Here is a tiny trained network, its code and every weight. The questions are about switching its units off for an input and a target symbol, where a switched-off unit gives its printed mean instead of its output.

import numpy as np


def w(rows, s, z=0):
    codes = np.array(rows[::2]) - 128.0
    scale = np.full(codes.shape[1], s)
    scale[-1] = z or s
    return codes * scale


def norm(h):
    return h / np.sqrt((h * h).mean(-1, keepdims=True) + 1e-5)


def f(y):
    return np.maximum(y, 0)


def softmax(a):
    e = np.exp(a - a.max(-1, keepdims=True))
    return e / e.sum(-1, keepdims=True)


def log_softmax(a):
    a = a - a.max(-1, keepdims=True)
    return a - np.log(np.exp(a).sum(-1, keepdims=True))


def net(x, mask):
    ids = ['αβγδεηθλπστφψω'.index(c) for c in x.split()]
    T = len(ids)
    res = E[ids] + P[:T]
    u = 0
    for l in range(3):
        r = norm(res)
        for j in range(2):
            rows = slice(2 * j, 2 * j + 2)
            q, k, v = (r @ M[l][rows].T for M in (Q, K, V))
            z = softmax(np.where(np.tri(T) > 0, q @ k.T / 2**0.5, -1e9)) @ v
            o = O[l][rows]
            res = res + np.where(mask[u + j], z, o[:, -1]) @ o[:, :-1]
        u += 2
        y = f(norm(res) @ A[l][:, :-1].T + A[l][:, -1])
        res = res + np.where(mask[u : u + 4], y, B[l][:, -1]) @ B[l][:, :-1]
        u += 4
    return log_softmax(norm(res)[-1] @ U[:, :-1].T + U[:, -1])


Q, K, V, O, A, B = {}, {}, {}, {}, {}, {}
E = w([
[137,217,66],'α',
[157,116,55],'β',
[158,175,200],'γ',
[150,31,85],'δ',
[102,108,194],'ε',
[152,140,148],'η',
[52,143,104],'θ',
[187,64,149],'λ',
[170,53,108],'π',
[142,141,122],'σ',
[125,156,250],'τ',
[41,39,194],'φ',
[97,104,65],'ψ',
[73,98,182],'ω',
],0.013)
P = w([
[158,122,102],'0',
[1,198,129],'1',
[110,134,209],'2',
[142,106,26],'3',
[179,225,87],'4',
[150,121,161],'5',
],0.008)
Q[0] = w([
[97,167,113],'L0H0',
[247,4,245],'L0H0',
[122,111,140],'L0H1',
[116,126,143],'L0H1',
],0.025)
K[0] = w([
[160,116,134],'L0H0',
[2,146,114],'L0H0',
[128,135,131],'L0H1',
[146,127,120],'L0H1',
],0.043)
V[0] = w([
[189,129,99],'L0H0',
[207,133,90],'L0H0',
[10,57,122],'L0H1',
[149,162,6],'L0H1',
],0.019)
O[0] = w([
[162,187,135,90],'L0H0',
[175,217,141,82],'L0H0',
[30,205,95,255],'L0H1',
[208,127,7,141],'L0H1',
],0.015,0.0034)
A[0] = w([
[166,107,107,130],'L0N0',
[63,95,165,137],'L0N1',
[107,2,76,234],'L0N2',
[111,107,184,251],'L0N3',
],0.019,0.0023)
B[0] = w([
[111,193,162,149],'L0N0',
[244,217,104,212],'L0N1',
[172,251,155,251],'L0N2',
[84,146,92,184],'L0N3',
],0.014,0.011)
Q[1] = w([
[107,222,154],'L1H0',
[136,2,129],'L1H0',
[166,221,105],'L1H1',
[147,250,181],'L1H1',
],0.036)
K[1] = w([
[136,88,77],'L1H0',
[132,249,120],'L1H0',
[115,57,148],'L1H1',
[136,4,76],'L1H1',
],0.039)
V[1] = w([
[2,112,147],'L1H0',
[169,29,127],'L1H0',
[51,91,66],'L1H1',
[189,159,38],'L1H1',
],0.026)
O[1] = w([
[211,253,110,9],'L1H0',
[187,62,208,45],'L1H0',
[214,171,52,58],'L1H1',
[88,60,41,249],'L1H1',
],0.019,0.013)
A[1] = w([
[239,247,204,58],'L1N0',
[29,89,253,154],'L1N1',
[249,18,204,71],'L1N2',
[140,233,78,4],'L1N3',
],0.019,0.002)
B[1] = w([
[4,77,70,180],'L1N0',
[228,135,162,247],'L1N1',
[168,220,95,163],'L1N2',
[221,78,156,206],'L1N3',
],0.03,0.015)
Q[2] = w([
[214,98,156],'L2H0',
[58,25,162],'L2H0',
[170,254,81],'L2H1',
[69,214,77],'L2H1',
],0.039)
K[2] = w([
[44,154,58],'L2H0',
[237,196,91],'L2H0',
[14,148,252],'L2H1',
[159,88,206],'L2H1',
],0.036)
V[2] = w([
[117,217,109],'L2H0',
[1,128,180],'L2H0',
[181,154,29],'L2H1',
[191,173,185],'L2H1',
],0.051)
O[2] = w([
[122,195,168,68],'L2H0',
[3,124,140,17],'L2H0',
[180,201,88,250],'L2H1',
[184,115,189,54],'L2H1',
],0.046,0.014)
A[2] = w([
[193,112,253,116],'L2N0',
[81,23,190,130],'L2N1',
[92,202,178,92],'L2N2',
[36,94,172,3],'L2N3',
],0.039,0.0066)
B[2] = w([
[44,253,121,227],'L2N0',
[243,202,116,251],'L2N1',
[44,175,106,170],'L2N2',
[174,56,235,199],'L2N3',
],0.043,0.016)
U = w([
[84,21,161,117],'α',
[43,134,100,246],'β',
[123,109,63,156],'γ',
[209,228,44,90],'δ',
[145,215,235,115],'ε',
[208,118,162,83],'η',
[85,197,106,201],'θ',
[109,135,122,139],'λ',
[23,178,176,159],'π',
[220,51,76,71],'σ',
[171,55,229,99],'τ',
[57,106,222,145],'φ',
[76,219,1,57],'ψ',
[51,243,112,99],'ω',
],0.018,0.011)

Each question gives the input, a string of symbols that net reads in full, and the target symbol t.
The units are the heads (2 rows each of Q, K, V and O) and the neurons (one row each of A and B). Each row of codes is followed by its name. A weight is (code - 128) times the scale printed after its matrix; where a second scale follows, it is the last column's (O, A, B and U).
mask holds one flag per unit, layer by layer, with each layer's heads first. A switched-off unit (its flag False) gives its mean, the last column of its rows in O or B, instead of its output. The means were averaged over made-up inputs and are rounded, as every weight is.
A unit's drop is (log p(t) with every unit on - log p(t) with that unit switched off) / (log p(t) with every unit on - log p(t) with every unit switched off).
The circuit of an input: a set's keep is (log p(t) with only the set's units on - log p(t) with every unit switched off) / (log p(t) with every unit on - log p(t) with every unit switched off). Starting from the 12 units with the biggest drops (on a tie, the unit counted first), units are removed one at a time, each time the one whose removal leaves the highest keep (on an exact tie, the one counted first), for as long as the keep stays at least 0.8.
circuit, biggest first: the units of the circuit, biggest drop first
k most important neurons: the k neurons with the biggest drops, biggest first
top k neurons in layer l: the k neurons of layer l with the biggest drops, biggest first
which heads matter: for each layer, one digit per head in row order, 1 if its drop is at least 0.15 and else 0, layers parted by /
drop of u: that unit's drop, to one decimal
input σ θ θ θ, target σ: circuit, biggest first	[L0H1; L1H0; L2H0]
input σ γ δ τ ω η, target σ: circuit, biggest first	[L0H1; L1H0; L2H0]
input ω θ ε, target ω: which heads matter	01 / 10 / 10
input σ θ θ, target σ: circuit, biggest first	[L0H1; L1H0]
input γ τ δ π θ φ, target ε: which heads matter	01 / 01 / 01
input ε ψ ε θ ω σ, target π: circuit, biggest first	[L2H0; L0H1]
input γ τ γ θ λ, target ε: most important neuron	[L2N0]
input ψ ω ω ψ γ γ, target ψ: 3 most important neurons	[L0N2; L1N1; L1N3]
input ω σ θ, target ω: circuit, biggest first	[L2H0; L1H0]
input ω ψ γ, target ω: which heads matter	01 / 00 / 10
input α ψ γ, target γ: circuit, biggest first	[L0H1; L1H1; L1H0; L2H1]
input ψ θ ψ β, target ψ: which heads matter	00 / 01 / 00
input ψ γ δ γ, target ψ: 2 most important neurons	[L1N1; L1N3]
input λ ε θ θ, target τ: 2 most important neurons	[L1N1; L2N1]
input σ θ φ γ ε φ, target σ: top neuron in layer 0	[L0N2]
input ψ σ θ γ θ ω, target ψ: 3 most important neurons	[L0N2; L1N1; L1N3]
input λ θ τ, target τ: which heads matter	01 / 11 / 11
input ψ θ π π, target ψ: 2 most important neurons	[L0N2; L1N1]
input σ β β θ γ, target σ: which heads matter	01 / 11 / 00
input γ θ γ θ γ α, target ε: 2 most important neurons	[L2N0; L1N1]
input τ θ φ γ δ, target φ: top neuron in layer 1	[L1N0]
input λ φ π δ λ λ, target τ: 3 most important neurons	[L1N1; L0N1; L2N1]
input γ π ψ, target ε: drop of L0H1	1.6
